Below are the code and all the weights of a small trained network. Each question names an input and a target symbol and asks about switching units off, where a switched-off unit gives its printed mean instead of its output.

import numpy as np


def w(rows, s, z=0):
    codes = np.array(rows[::2]) - 128.0
    scale = np.full(codes.shape[1], s)
    scale[-1] = z or s
    return codes * scale


def f(y):
    return np.maximum(y, 0)


def softmax(a):
    e = np.exp(a - a.max(-1, keepdims=True))
    return e / e.sum(-1, keepdims=True)


def log_softmax(a):
    a = a - a.max(-1, keepdims=True)
    return a - np.log(np.exp(a).sum(-1, keepdims=True))


def net(x, mask):
    ids = ['ΠΩαβγεζηλμσψ'.index(c) for c in x.split()]
    T = len(ids)
    res = E[ids] + P[:T]
    u = 0
    for l in range(3):
        r = res
        for j in range(2):
            rows = slice(2 * j, 2 * j + 2)
            q, k, v = (r @ M[l][rows].T for M in (Q, K, V))
            z = softmax(np.where(np.tri(T) > 0, q @ k.T / 2**0.5, -1e9)) @ v
            o = O[l][rows]
            res = res + np.where(mask[u + j], z, o[:, -1]) @ o[:, :-1]
        u += 2
        y = f(res @ A[l][:, :-1].T + A[l][:, -1])
        res = res + np.where(mask[u : u + 8], y, B[l][:, -1]) @ B[l][:, :-1]
        u += 8
    return log_softmax(res[-1] @ U[:, :-1].T + U[:, -1])


Q, K, V, O, A, B = {}, {}, {}, {}, {}, {}
E = w([
[102,92,120,110,146,131],'Π',
[141,85,85,187,178,94],'Ω',
[201,72,70,82,196,183],'α',
[126,80,168,73,143,100],'β',
[167,205,65,161,186,215],'γ',
[132,154,235,159,167,215],'ε',
[131,109,125,53,122,106],'ζ',
[158,129,99,146,151,89],'η',
[245,85,200,170,88,97],'λ',
[142,126,122,132,162,94],'μ',
[80,98,111,134,174,95],'σ',
[144,120,104,142,158,91],'ψ',
],0.012)
P = w([
[144,210,99,94,127,2],'0',
[87,70,154,110,148,106],'1',
[102,71,141,102,151,128],'2',
[125,82,134,110,156,134],'3',
[142,78,130,113,155,143],'4',
[160,73,126,117,146,154],'5',
[173,85,121,127,161,153],'6',
[186,99,135,94,147,155],'7',
[189,112,155,95,167,157],'8',
[213,100,131,121,178,156],'9',
[226,107,151,116,176,159],'10',
[231,120,148,101,174,164],'11',
[221,133,158,91,186,155],'12',
],0.0069)
Q[0] = w([
[169,78,128,93,189,142],'0.h0',
[154,156,158,247,95,155],'0.h0',
[103,183,116,117,44,98],'0.h1',
[182,119,142,101,164,141],'0.h1',
],0.011)
K[0] = w([
[223,174,101,129,184,186],'0.h0',
[2,171,122,59,147,8],'0.h0',
[50,138,119,182,160,201],'0.h1',
[155,131,110,150,106,41],'0.h1',
],0.0086)
V[0] = w([
[157,80,206,150,93,78],'0.h0',
[116,139,65,83,135,113],'0.h0',
[158,66,94,146,146,104],'0.h1',
[1,150,134,181,158,141],'0.h1',
],0.0079)
O[0] = w([
[196,114,198,168,77,77,140],'0.h0',
[78,96,66,73,125,106,142],'0.h0',
[191,147,168,153,254,125,179],'0.h1',
[16,95,149,180,114,133,3],'0.h1',
],0.0089,0.0063)
A[0] = w([
[62,151,102,147,156,83,194],'0.n0',
[134,168,47,64,173,112,217],'0.n1',
[200,68,141,192,123,57,155],'0.n2',
[63,65,108,134,112,105,186],'0.n3',
[127,105,150,68,156,255,214],'0.n4',
[155,156,126,201,114,158,175],'0.n5',
[141,225,159,102,158,174,253],'0.n6',
[174,55,136,140,93,131,232],'0.n7',
],0.0079,0.0018)
B[0] = w([
[134,106,28,212,183,230,134],'0.n0',
[176,43,3,86,74,74,255],'0.n1',
[142,239,149,90,162,123,250],'0.n2',
[31,42,141,198,39,187,133],'0.n3',
[130,55,37,184,206,128,224],'0.n4',
[197,60,186,122,53,102,152],'0.n5',
[237,48,46,246,92,153,213],'0.n6',
[108,185,210,61,176,155,219],'0.n7',
],0.0048,0.0068)
Q[1] = w([
[111,55,52,100,167,118],'1.h0',
[65,215,254,239,22,239],'1.h0',
[42,171,146,191,8,182],'1.h1',
[181,64,28,85,225,55],'1.h1',
],0.0064)
K[1] = w([
[159,94,89,161,182,165],'1.h0',
[43,125,143,98,45,2],'1.h0',
[114,80,207,110,147,192],'1.h1',
[127,117,77,114,113,19],'1.h1',
],0.0087)
V[1] = w([
[103,129,86,2,192,125],'1.h0',
[169,83,119,118,153,165],'1.h0',
[114,207,134,191,212,172],'1.h1',
[95,100,134,140,203,138],'1.h1',
],0.0082)
O[1] = w([
[129,121,96,4,237,95,216],'1.h0',
[53,234,130,173,251,246,247],'1.h0',
[164,58,168,137,253,14,18],'1.h1',
[103,104,224,185,235,153,94],'1.h1',
],0.0046,0.012)
A[1] = w([
[146,119,155,90,200,156,147],'1.n0',
[115,132,163,87,166,90,121],'1.n1',
[47,99,96,123,153,174,61],'1.n2',
[133,103,146,151,199,219,170],'1.n3',
[165,198,124,107,160,51,255],'1.n4',
[120,2,117,116,144,102,175],'1.n5',
[159,118,181,223,32,106,170],'1.n6',
[122,117,154,145,199,70,189],'1.n7',
],0.0061,0.0041)
B[1] = w([
[166,204,194,136,231,143,248],'1.n0',
[99,40,140,88,180,69,149],'1.n1',
[188,189,245,85,130,158,159],'1.n2',
[252,149,74,215,179,170,252],'1.n3',
[181,97,218,91,127,171,255],'1.n4',
[140,76,209,173,88,156,153],'1.n5',
[157,47,141,56,18,58,138],'1.n6',
[200,8,114,77,174,124,165],'1.n7',
],0.0043,0.0087)
Q[2] = w([
[84,90,100,160,104,108],'2.h0',
[202,220,62,1,167,225],'2.h0',
[61,98,82,137,64,70],'2.h1',
[145,133,123,78,128,158],'2.h1',
],0.0084)
K[2] = w([
[22,96,104,94,147,141],'2.h0',
[245,147,132,144,137,149],'2.h0',
[108,144,169,134,167,162],'2.h1',
[155,113,94,130,122,143],'2.h1',
],0.012)
V[2] = w([
[93,224,255,32,130,116],'2.h0',
[144,178,59,84,56,78],'2.h0',
[155,163,74,118,244,174],'2.h1',
[37,127,42,105,63,185],'2.h1',
],0.0068)
O[2] = w([
[222,204,155,114,92,103,143],'2.h0',
[102,133,13,58,117,133,117],'2.h0',
[74,191,176,165,153,97,255],'2.h1',
[137,138,220,54,176,253,80],'2.h1',
],0.0072,0.0086)
A[2] = w([
[202,179,154,207,131,165,170],'2.n0',
[87,134,111,65,121,129,208],'2.n1',
[164,158,234,119,53,99,2],'2.n2',
[173,128,66,175,66,136,23],'2.n3',
[186,152,61,225,177,153,229],'2.n4',
[68,96,254,121,188,194,173],'2.n5',
[61,41,27,200,166,194,132],'2.n6',
[160,138,146,204,169,131,221],'2.n7',
],0.0056,0.004)
B[2] = w([
[43,106,132,105,62,129,235],'2.n0',
[150,51,138,169,135,146,156],'2.n1',
[10,114,39,122,246,156,171],'2.n2',
[37,147,74,111,193,163,156],'2.n3',
[72,123,156,103,91,81,252],'2.n4',
[223,166,3,239,100,169,199],'2.n5',
[112,234,194,39,86,59,192],'2.n6',
[103,66,158,96,81,101,210],'2.n7',
],0.0054,0.016)
U = w([
[131,102,136,131,121,129,87],'Π',
[87,83,171,117,133,76,154],'Ω',
[26,193,104,140,125,110,128],'α',
[175,178,183,103,84,84,164],'β',
[141,125,84,153,228,129,57],'γ',
[126,1,151,73,100,128,198],'ε',
[115,146,107,101,85,195,133],'ζ',
[94,104,142,114,127,105,103],'η',
[147,143,87,143,105,96,53],'λ',
[103,100,144,110,126,109,110],'μ',
[133,83,116,200,62,154,254],'σ',
[106,100,149,110,126,106,109],'ψ',
],0.0057,0.005)

Each question gives the input, a string of symbols that net reads in full, and the target symbol t.
The units are the heads (2 rows each of Q, K, V and O) and the neurons (one row each of A and B). Each row of codes is followed by its name. A weight is (code - 128) times the scale printed after its matrix; where a second scale follows, it is the last column's (O, A, B and U).
mask holds one flag per unit, layer by layer, with each layer's heads first. A switched-off unit (its flag False) gives its mean, the last column of its rows in O or B, instead of its output. The means were averaged over made-up inputs and are rounded, as every weight is.
A unit's drop is (log p(t) with every unit on - log p(t) with that unit switched off) / (log p(t) with every unit on - log p(t) with every unit switched off).
The circuit of an input: a set's keep is (log p(t) with only the set's units on - log p(t) with every unit switched off) / (log p(t) with every unit on - log p(t) with every unit switched off). Starting from the 12 units with the biggest drops (on a tie, the unit counted first), units are removed one at a time, each time the one whose removal leaves the highest keep (on an exact tie, the one counted first), for as long as the keep stays at least 0.8.
units of the circuit, in order: the units of the circuit, biggest drop first
k most important neurons of layer l: the k neurons of layer l with the biggest drops, biggest first
heads that matter: for each layer, one digit per head in row order, 1 if its drop is at least 0.15 and else 0, layers parted by /
input ζ λ α λ λ λ ζ Π, target β: units of the circuit, in order -> 2.h0; 0.h0; 0.n2; 0.n7
input λ Π ζ ζ Ω ψ ζ ζ, target λ: heads that matter -> 10 / 11 / 11
input α η γ λ α Ω ζ, target α: units of the circuit, in order -> 2.h1; 0.h0
input γ Ω σ λ γ α λ, target γ: units of the circuit, in order -> 0.h0; 1.h1; 1.h0
input ζ ζ σ α ψ λ Ω, target β: heads that matter -> 00 / 00 / 10
input α ζ ε ζ ζ ζ ζ ε λ α ζ ζ ζ, target α: units of the circuit, in order -> 2.h1; 1.h0; 0.h1
input α ζ μ λ ζ ε ζ ζ η β Ω, target α: heads that matter -> 11 / 10 / 01
input Π σ ζ μ ζ ε λ ζ Ω ε ζ β, target σ: heads that matter -> 00 / 10 / 10
input ζ λ ζ α α μ ζ ζ ζ ζ ζ γ, target α: heads that matter -> 00 / 00 / 10
input λ α ζ λ ε ζ Ω, target λ: heads that matter -> 10 / 10 / 11
input Π ζ ε ζ λ α β, target γ: heads that matter -> 01 / 10 / 00
input η ζ η Π ζ λ ζ ζ ε μ, target σ: heads that matter -> 10 / 10 / 10
input ε Ω λ, target ε: most important neuron of layer 2 -> 2.n2
input γ α ζ λ α, target γ: heads that matter -> 11 / 10 / 01
input λ λ α ε, target λ: heads that matter -> 11 / 10 / 11
input α σ Ω ζ ζ α ζ ζ α μ, target α: heads that matter -> 11 / 00 / 01
input ζ λ μ λ ζ μ, target β: heads that matter -> 00 / 00 / 10
input ε ζ ζ α, target ε: heads that matter -> 11 / 10 / 01
input ζ ζ ζ, target ε: heads that matter -> 01 / 10 / 11
input α Ω ε ζ ζ ζ μ ζ ψ μ ζ ζ α, target α: most important neuron of layer 0 -> 0.n1
input ζ λ α Π, target γ: 2 most important neurons of layer 1 -> 1.n3; 1.n0
input λ λ ψ λ γ ζ ζ ε Π λ α, target λ: most important neuron of layer 0 -> 0.n2
input ζ ζ λ Π, target ζ: 2 most important neurons of layer 1 -> 1.n0; 1.n3
input ζ Ω γ λ α ζ ζ, target γ: 2 most important neurons of layer 0 -> 0.n4; 0.n5
input Π ε γ γ ζ ζ ε ζ, target σ: 2 most important neurons of layer 0 -> 0.n1; 0.n2
input α σ γ ζ Ω ζ Ω Ω, target α: 2 most important neurons of layer 0 -> 0.n1; 0.n6
input λ ζ ψ Ω λ α Ω ζ α ε ε λ Π, target λ: most important neuron of layer 0 -> 0.n2
input ε λ ε ζ λ Ω α ε ζ ε α, target ε: 2 most important neurons of layer 0 -> 0.n1; 0.n6
